Each row is followed by its class number.
[-244  -44  116   47  -15  -97  -72   19  115   20 -125 -221  -88   35
   56   21   78  200  164 -101 -176  -14  159  106   20  -24 -104  -58
  -38 -229  -77 -278  237  -63   -7  -63 -268  234 -173] -> 5
[-426 -483  363   40 -285   93 -111  312 -277  639 -122  394  383 -202
  -13  437 -584  -86 -239  381 -399  -77  139 -180  -24 -178  434  -60
   -1  544  -17 -138  386  -56  -95  137 -306  -44    7] -> 1
[-108  104   33  114 -100  -97  142  264   48 -153  -76 -238 -267   93
  195  153  119  -88  239  -11 -221 -147   43  -66    1  -56   44   19
   62 -141 -271  208 -168  -38   76  240  269  -53 -165] -> 2
[ 264   71  140  143  -78 -329   80   69  -78  185  -14 -193 -156   49
  284  -41 -216  119   17   19 -208  -76 -210 -163  168 -199   66  166
  -44  -45   -2   -8  -44 -324  -75   83  195 -139 -145] -> 5
[ -97   50   98  -33  -21  -69  127 -157   70 -107  -28  -23 -181  -90
  117  304   39 -149  222 -133   73   49  -54   55   50 -102  -59   46
   45 -142  -95  -83 -110   72  105  -28   27  -20  -33] -> 6
[ -92   22  198  -37    4  -96   82 -203  -12 -124  -12   23 -133   -6
   19  238    8   47   71 -175   96   70  -22  176   20 -119  -80  -32
  -49 -115    3  -74  -72  -43   27  -78  107   -4  -75] -> 6
[ 144  -40  213   35   14 -240  -82   15  -91   46   13 -170 -178   15
  239   24 -147  -75  -39  -53  -39  -55 -161    9  103  -89   52  281
  -51  -58   24   -9   89 -181 -166   24   22  -37 -115] -> 5
[ -61    3 -203 -261  347   30  203 -384 -207   52  117  522  404 -115
   60 -162 -103  142  -34 -200  234  100  -40   33 -359  -32   80  132
   48   80  401 -314  131  -41  -12  122 -221 -246  350] -> 0
[-174  182  109  155  206 -126 -262  193   33 -162    6 -270 -204  123
  276    1  -80 -142   18   89  -61 -130   86 -249 -162 -323  -57  249
  191  124  -43  163  -10   33 -155  162 -393 -137  104] -> 5
[-183  -44  209   82  -91  -39 -210  232  -64  -21  -90   91  -34  218
  196   37 -286 -341  -20   75 -154    4   64 -208  231 -288   53  124
   97  125 -116  230 -107    0 -167  337 -303  -59   -7] -> 2
[ -69   86  140  -67  -36  -81  132  -99  -99 -122  -20  127 -200  -51
  107  257   40  -86  174 -162   13   83  -26  -19  159   56  -24   36
   77  -37  -73  -58  -51   59   66 -116  -36   26  -25] -> 9
[ -59  263 -276  -57   35   40   81   49  102   82 -179 -339   -7  149
  154  -22  121 -305  271 -123 -131 -129  -25   51 -279 -139 -178   80
  238   42   45  -26 -205   13    3  221 -259 -103   26] -> 11
[-265    4  166  -15  -34   14 -221  -61  267   71 -120 -247 -100  -75
 -155  -24    5  108  -71   49 -122 -204   10  139  -17 -213   52  -75
 -287 -383   52 -154  162 -148  -68  -32 -298  147 -148] -> 3
[-248  -60   65   50 -158  -17  -95  120  -32  -52 -166 -100 -249   86
 -240 -138  369 -172   25 -152 -253 -206 -141 -134  226  127   90 -123
 -107 -438 -237   92   35   39  -23  -18   97  181 -126] -> 8
[ 140  128 -171  304  183 -266 -163  182  -72 -111  -31 -178  -42  242
   29 -185  -54    0  239   56 -333 -245  190 -180   -5   38  -95  -46
    9  -16 -169  294 -161 -175 -164  281  250   62   10] -> 9
[ 231   46  208  -41  -29 -294  -41  112  -24   33  -61 -273 -223  131
  332  -54 -145 -142  -78  -34 -199  -36  -95   30   77 -178 -104  247
  -33  -42  -92   49  -95 -180 -144   15   -2   39 -158] -> 1
[ 159   21  123  139  -60 -287 -112   35  -42  -49    4 -177 -178   34
  239  -53 -168  182  -69   10 -129  -74  -93  -79   73 -155  -24  228
  -70  -83   -2   44  -30 -235   27   44   78  -35  -30] -> 9
[  -9   48  124  458   43  -31 -113  271  170 -179  -44 -297 -120  391
  394 -141  -73 -207  282   -3  -55   83  128 -122 -136 -523 -121  113
  237 -100 -210  222 -321  -43   65  302   45  -16  -38] -> 8
[ -65  121  101  -67  -21 -116  163 -171  -47  -10  -90  193 -196  -23
   85  219  -59  -78  313 -122 -109  -50   14   -5  -67 -176   11   40
  106  -52   -5  -54  -57   12  111  -13  -89  -12  -19] -> 5
[-265 -166  171   49   39   42  -44 -218   11 -148  -53  103  -59 -149
 -256  117  320   72   44 -212    3   99  -26  117  209  114  -50 -197
 -354 -590    1 -189  211   51  134   -8   40  220  -22] -> 7
[-261 -128 -112  -56  206  -82 -210  -68  108 -211 -103 -209  -94   14
 -136   76  376 -124 -153 -222  156  130   30  170   42  158  -99 -104
 -127 -271   38 -187  209  188  195 -177  -70  238   41] -> 5
[-213  177    3  -42  151 -155 -205  457  -32  -37  -58 -123 -165  238
  -92 -138  178   20   23  182 -267 -366  187 -218   35  -99   11 -108
  108   22 -235  218  186   16 -180  134  -16   11    7] -> 9
[  12 -106   31   90 -240  205  206   46  -12    3  134  -46 -153 -102
  105  -25  179  115   48   23  324  124 -131   88  -70  104 -101  -23
   68   41   84  -80  -15   27   78 -330    3   -7  -21] -> 11
[-131   76 -139   38  113 -353 -129  220  -56   56   24  162  -67   69
  -70   49 -335  317   71  137 -168 -399   88 -258 -332 -592   40   67
   12  173  -76   59   89 -178   43  294   56  -64  198] -> 4
[ -14  226 -269 -289 -156 -280 -252   58  243  282 -380 -291 -184  301
 -183 -519 -108 -255 -459  139 -107 -292 -244 -120 -376 -731 -162  137
  132  200  -25   16  -46 -110 -173  -30 -245  -87  154] -> 11
[-317 -240   20  -43  -46  -69 -121  -95  -49 -122 -158  -23 -226   19
 -356 -115  175   23   34 -128 -144 -232  -23   36  -75  -67   90    0
 -135 -355  -57    9  195   84   66  -72   14  267   83] -> 3
[ 223   77 -107  -19   68 -164  121  -33  106   79  104 -130 -197  -24
  222  -64 -112  174   80  -13   15 -119 -182  -73 -119  -65   -5  194
  -25   25  106  -21  -59 -118  -29   25   81 -130  -49] -> 7
[-214 -171 -160  111  302  123   37  -18   79 -157   72   25   93   95
   80   47   57  -51  304 -275  277 -135   64 -137 -170 -169 -169  -63
   72 -109  -64  -81 -204  329   79  158  177   24  120] -> 7
[ -29  201  306   23 -295   26  198  137 -168   -1  -32  -58 -203  -10
  187   13  -91 -179  141   30  -60 -162  -64 -112   60  -36  116  146
  238  -30  -88  131   39  -84 -123 -153  182 -138 -152] -> 4
[ 205   59   60   53  -34 -218   14   53  -62   73   -9 -142 -166   91
  292  -65  -89  -99   59   34 -124  -79 -150 -110   18 -174  -10  243
  -17  -87  -25   84  -64 -163  -95   96   71  -83 -104] -> 11
[-116  412 -178   -7  110 -164  272   40 -113  -20 -100 -254 -147  228
  273   41    7 -231  247   19 -174 -146  -56 -245 -186 -331  -60   97
  255  -51   44   79  -42   30   99  296 -168 -184  100] -> 5
[-197  108   44  -94  -17  129  -71  196    8  -71  -21 -179    1   48
   84   19   62 -101  149  -22   45 -257  151 -117   48  -35 -138  -48
  152  -27 -215   28  -59  224    6  -92   34  121   28] -> 6
[  19   92  -78   22 -123  108   54   29   11   37   66   31   -1  -53
  -70 -102  152   37  -29   34  116  -83   -6  -54  -37  135  -85 -121
   72    2   29  -23   28   32   56 -285  -16   49   19] -> 4
[-155   72  179  -24  -48  -56   40 -106   -9 -125  -45  102 -157  -70
   -6  168   35  -92  169 -121   40  -41   11   -6   24 -129  -32    0
   -8 -121  -73  -16  -61   -6   38  -69  -26    9    7] -> 11
[ 165   42   43  131  -66 -169  -14   87  -56   42   51 -142  -97  -29
  253  -13 -210   65  -70   49  -82  -62  -59 -132   14  -60   -9  233
    7  151  -15   31  -62 -245 -132   91  -15  -86  -85] -> 5
[ -31   36  175 -108   77 -168  109 -205   10 -137   -4  -20 -186  -21
   95  252  -68  -57  104 -193   62   24    4  162   99  -18  -87   50
  -11  -92   38  -53  -18   38   76  -83  -44   60  -12] -> 5
[ -24   79  272  -15 -137  -30  219  -11   67  -63  -17  -12 -177  -88
  315  334  -16 -153  264 -135  120    1   17   22  126  -46  -45   40
   94  -60 -147  -87  -62   48   51 -114  -52  -12 -131] -> 10
[ 282   44   59  162  -66 -222   37   -9  -64  106   39 -237 -144   45
  319   41 -170  177   73    8 -107   73 -167  -45   17 -167  -80  219
   37  -33  -25  -44  -52 -227    2   61  108  -59 -101] -> 10
[ 243   56  -47   80  -35 -180  121   58    2   43   51 -186  -98   30
  325   26 -148  -37   58   34  107  -52 -112  -65  -15 -184  -24  171
   51   94  -73  -39  -73 -171 -105   24   74 -101 -143] -> 2
[  43  540  -86  -35  241 -211  -25  -62   81 -112  -36 -308 -188  207
  133 -279   14 -218  253   11 -150 -429   -8 -377   10 -142 -180   59
  100 -281  -48  191 -166   61  -41   14  429  -81   45] -> 11
[ -83   65  159   22  -74  -81  119  -41  -63 -139  -41  195 -203   -6
  124  164  -18  -81  265 -187   91   -1  -41  -70   58 -161   23   26
   73 -124 -165   -8  -77   43   57    2  168  -13   19] -> 11
[ 222  -11  152   95  -96 -112  176  -31 -104  -19   23   20 -200   19
  304  -11 -104   28   99  -82  -61   17 -167  -24  -37 -101   81  218
   24  -79  -24   28  -97  -64   40   49  179  -73  -50] -> 1
[ 167   -5  146   76 -105 -204  -76  124   82   61  -73 -295 -141    4
  300   -6 -149  -29  -46   95 -124  -87  -78  -38  133 -218   -8  222
  -11 -114 -120   75 -122 -160    5   36  182  -61 -135] -> 5
[-208 -374  -66 -264 -283  280  245 -259 -275 -132   85  482  -31 -343
 -407   96   57 -122   -1 -282  477   40 -505 -121   92  138  344 -153
   59 -498 -350  -10   61  553  167 -308  248    5  148] -> 0
[-178 -104  -29   -5 -137   88   41   53  111   24  -52  -43   29  -76
  -19  -20  207  133  -85   50  -30   78   79    8  189   87 -121 -150
 -125 -193  -24  -42   48  -15    4 -131 -127  145    6] -> 4
[-253 -131   98  -92  -91   67  -19  -63  184  -46 -149  -17 -101  -53
    7  -16  275  -92   79 -151  -25  -18   15  -46  217  143   -5 -147
 -153 -335  -46 -158   37  224  172 -162 -142  169    4] -> 3
[-233  -63   87 -234   48   72 -285  -93  303  -38 -103 -488 -220  -62
 -221   16  245 -183   63  -25  -20 -214  -96  233   -7   42 -158  -44
 -304 -404  -13  -31    3  269   15 -208 -135  250  -76] -> 8
[-118   80   -7  201   27  -75 -136  184   92  -48   -4  -75  -88   66
 -294   -4 -236   -7    7  120 -329 -401   -8 -221  -26 -242   27  -55
  -33 -101 -174  411 -258  -22    1  458  324 -123   52] -> 7
[ 196  -51   45   -6   -1 -124  -48   63 -125   31   89   38  -90   14
  149  -33  -80   39  -84  -46   34   42 -177  -48  128  -48    5  145
  -70  -46  -36   32   25 -142 -114  106  249  -40   -6] -> 6
[-240 -274  105  -99  159  -94 -313   -4  168   37 -138 -480 -101   29
  157  161  143  -74 -186 -108  -62   44  -26  198  120  -12  -60   21
 -292 -410  -21 -167  242  139   38  -77 -378  351   -8] -> 10
[ 113  -16  -12   68 -123   44   68  141    1  104   79 -113  -41  -81
  -49  -14  237   85  -84  105   72   19  -65   24   39  132 -135 -148
  -88  -47  -18    8   72  -82   45 -220   98   87  -56] -> 7
[ -74  -15 -265  -29  118  232   53 -307  223 -184 -129   -5 -118 -238
 -167  -42  -12  -37  199 -230  299  175 -161  356 -380  326  376 -109
   81 -105  121 -167  -58  355  168 -136  198 -156  200] -> 9
[ 281   32  239  159 -142 -207  -23  107  -62  -13   29 -199 -260   42
  281  -81 -116   88   88  -71 -127  -78 -145  -64  182   39  -23  205
   28 -219 -138  102   68 -129 -125  -49  198   32 -160] -> 10
[  13  -34  -49   21 -258  182  129  185   65  107   65  -32  -22 -136
  -10  -27  237 -101   53  100  200  -45  -17  -24   97  239 -141 -136
   73   60  -77  -47   39   74  -10 -341  -51   89  -67] -> 11
[ 127  -51  388  471 -128  365 -125  145 -257 -115   10  715  359 -144
 -332 -540   83  325  217 -124 -157   10  222 -486  243  311  271 -298
  245 -153 -461   67  211  148 -149   70  802 -176  159] -> 0
[ -40   23  175  -14   37 -119  157 -168   -5 -149  -15   19 -210  -21
  127  248   55  -59  146 -165  -15  105   -7  151   47  -31 -104   27
   40 -156  -33  -22  -55  -12   62  -48  131    4  -48] -> 1
[-337   69 -172   24  309  -28  -83   -3   53 -207   -8 -138   58  -31
 -270   36  364  227  -46 -140 -201  -40  139   -8  -49   62 -116 -109
 -320 -330   65 -106  168  -24   88  266  -33  202   99] -> 1
[-124   20  202   42  -35 -147  118 -140   12 -124  -62  -54 -254    1
  140  239  -74  -21  288 -185   52   -8  -28   59   35 -165  -10   41
   82 -124  -88  -89 -107   29  105  -86   80    7  -80] -> 5
[-270  -77  143  -29  -74  -31 -209  147   -7  -15  -26  184   35  -35
 -249  -16 -120  207  -35   -5  110 -452   42 -194   55 -257  161  -98
   38   70 -279   19   72  -98 -184  183  349 -229  -13] -> 10
[ 190  -47 -574 -495  497  -71 -251 -293  -62 -221  235  619  136 -213
 -362  -81  -79  131 -331 -419  681  -99 -185   56 -396    8 -219  -34
    1  113   83 -116  -58  363   69 -221  195   21  504] -> 11
[ 108  -27  -24  132 -229  101  247   63   13   34  160  -41 -119  -76
   87   -1  197  240   21   60  120  173 -105   89  -99  172 -177  -47
    0   69  158   -7  -31  -39   98 -225  -91  -16  -10] -> 4
[  45   36  -97   71 -197  117  136  205  122   -4  158 -107  -97 -116
   75    6  190   96  -12  112  233  -86  -30   25    2  111 -134  -56
  -42  -14  -14  -12   17  -35   87 -240 -123  137  -64] -> 8
[ -24  -36   90  232 -218  127  122  -10  -55  -54   34    3  -76  -42
  -61  -49  240   26   41   61   15  153  -53    0   86  313  -22 -141
  -34  -64   20   62  -43    8   35 -170  101   -4  -54] -> 9
[-136 -126 -120  -48  549   34  164 -441 -222 -186  138  181   55  299
 -267   37  282   -3   77 -498  510  609 -394   22  242    1 -126 -164
  187 -163  -80 -313  -35  430  -76  259  712 -227  210] -> 11
[-248 -113  187    8   46   56 -200  103  122  -25  -10   88  -71  -46
  -54  170  246    5  100  -62  -59   58    4  -95  227   21   14 -103
 -300 -276 -107 -103  238  242   48  170 -323  177   49] -> 11
[   0   34  -46  128 -150  193  114   90   45   65  105  -53  -13 -130
  -21   -8  231  117   22   63  123   25  -73   10 -132  146 -121 -129
  -38  -28  141  -18  -41    4  104 -217  -30   -3  -16] -> 10
[ -99 -122  267 -204  358   95 -186 -293   81  -29  274  -10  385   55
 -242  231 -106  214 -295 -306  125  121  -39  496  155  136 -104  -46
 -156 -482 -116   99  197   35 -238  220   63  272   37] -> 8
[  52   68 -121  -34  -65   63  161  132  -31  106  150 -101    9 -198
   43   49  168  218  -25   58  100   44  -45  -36  130  378  -66 -105
  -42   51  114 -141  205  -47   13 -268 -109   53  -26] -> 10
[ -91   41  274   24   -1 -167  101 -152    4 -162  -20    2 -173   -5
   90  269   22   30  225 -221  -16   53   54  150   76   -9  -89   29
   37 -119  -50  -90  -46  -41  104 -109   55   57  -81] -> 9
[-273 -111  103   -1   91 -282  -63  243  -53   44 -242  375  200   36
  254  -16 -216 -305   10 -114 -195 -336  135 -223  449  151  337  -40
  -37 -362 -258  -84  304   88 -175  389  206  -24    2] -> 9
[  97   84    5   20 -104   71  134  134  -45   60  118 -127  -91  -75
  149  108  145  148    9   82   19   41  -55   91  -27  164 -104   29
   13   44   98  -33   36  -57   78 -137 -101   12  -73] -> 9
[-101   79  217  290   24   10 -356  237 -283 -264   -3   33 -212  -26
 -173   57   29   77   27  -29 -339 -135   43 -197   71   55  101  115
  -64 -198 -182  308   70  -65 -109  340  322  -10  -18] -> 10
[ -28  171 -105    2  203 -225 -145   64  138 -119  -25 -496 -273  262
  242  -21 -218   99    0  -55  -38 -127 -110    4  -61 -370 -183  141
  -95 -199   11   80 -105  -36  -32  318  159   -7    7] -> 11
[-145   92  108  -94   14 -168  128 -169  -48  -65  -33   37 -177  -77
   75  309  -34  -20  177 -144  -83  -44  -62   28   -6  -50  -21   70
  -27 -128   24  -55  -44  -14   86  -29   -6   -5  -20] -> 9
[ 161 -411 -341  182  397 -453 -398  167 -294  -45  189  311  361 -206
 -383  -20 -277  362 -496  110  131 -168  293  -73 -172  273  -13 -227
 -299  383  -85  -41  424 -266 -280  -68  384  169  188] -> 3
[ -55  129 -633 -513  454 -119  423 -314  -19  -15   74  635  247 -595
 -308  444  171 -270   56  -82  475  -96 -163   70 -213  276   49 -133
 -150 -109  153 -368  348  408   96   78  214 -255  347] -> 11
[ 132 -304 -193   47  194  432 -632  178 -116   -1  -20  336  424 -241
 -696 -312   77  -21 -711  -57  156  -14  -32    0  -26  166   85 -234
 -416  170   33  228   -5  -46 -422  305  365  -72  281] -> 7
[ 298  139   55   -7  -85 -288  -47  137 -117   71  -38 -291 -167   52
  382  -88 -140  -48 -110  -37 -163  -65 -209 -179  125   39    3  301
   21    7  -63   63   11 -148 -121   22   68  -83  -75] -> 10
[ -95  -15  293  -91   -8 -132   90 -147   22 -116  -21  107 -164  -40
   34  293  -69  -88  145 -193   31  -12   69  153   74  -59   -6   21
    5  -73  -75  -45  -31  -14   51  -97  -70   82  -69] -> 10
[ -29   39  192   49  -35  -57  124  -93   65 -114   28  -31 -149  -80
  189  231  -17  -30  240 -223  157   50  -11  122   56   33  -80  -22
   39 -142  -50  -86  -31   27   39 -147  -29   61  -63] -> 5
[ -32  303 -293  -23  -51 -179  217  236  -92  -20    9 -140 -187  190
  165 -162  -44  -75  256   61 -160 -303  -98 -437 -126 -196   24   62
  298  -44  -37  252    6   -8  106  132  115 -168   86] -> 3
[ 192   32   95    3  -76 -212   27   73   -9   82   -5 -212 -173   57
  223    8 -110   -4  134    7 -167 -102  -78    0   24 -115  -27  176
   56  -28  -67   59  -90 -138  -11  -38  123   -9 -125] -> 6
[-147  360 -355 -417 -463   74  631  226  292  509 -125 -309  -64 -191
  302  276  -10 -434  344  302 -150 -377   47 -293 -236   81 -175   46
  551  752 -199 -362 -378  145  198 -278 -590 -213 -255] -> 10
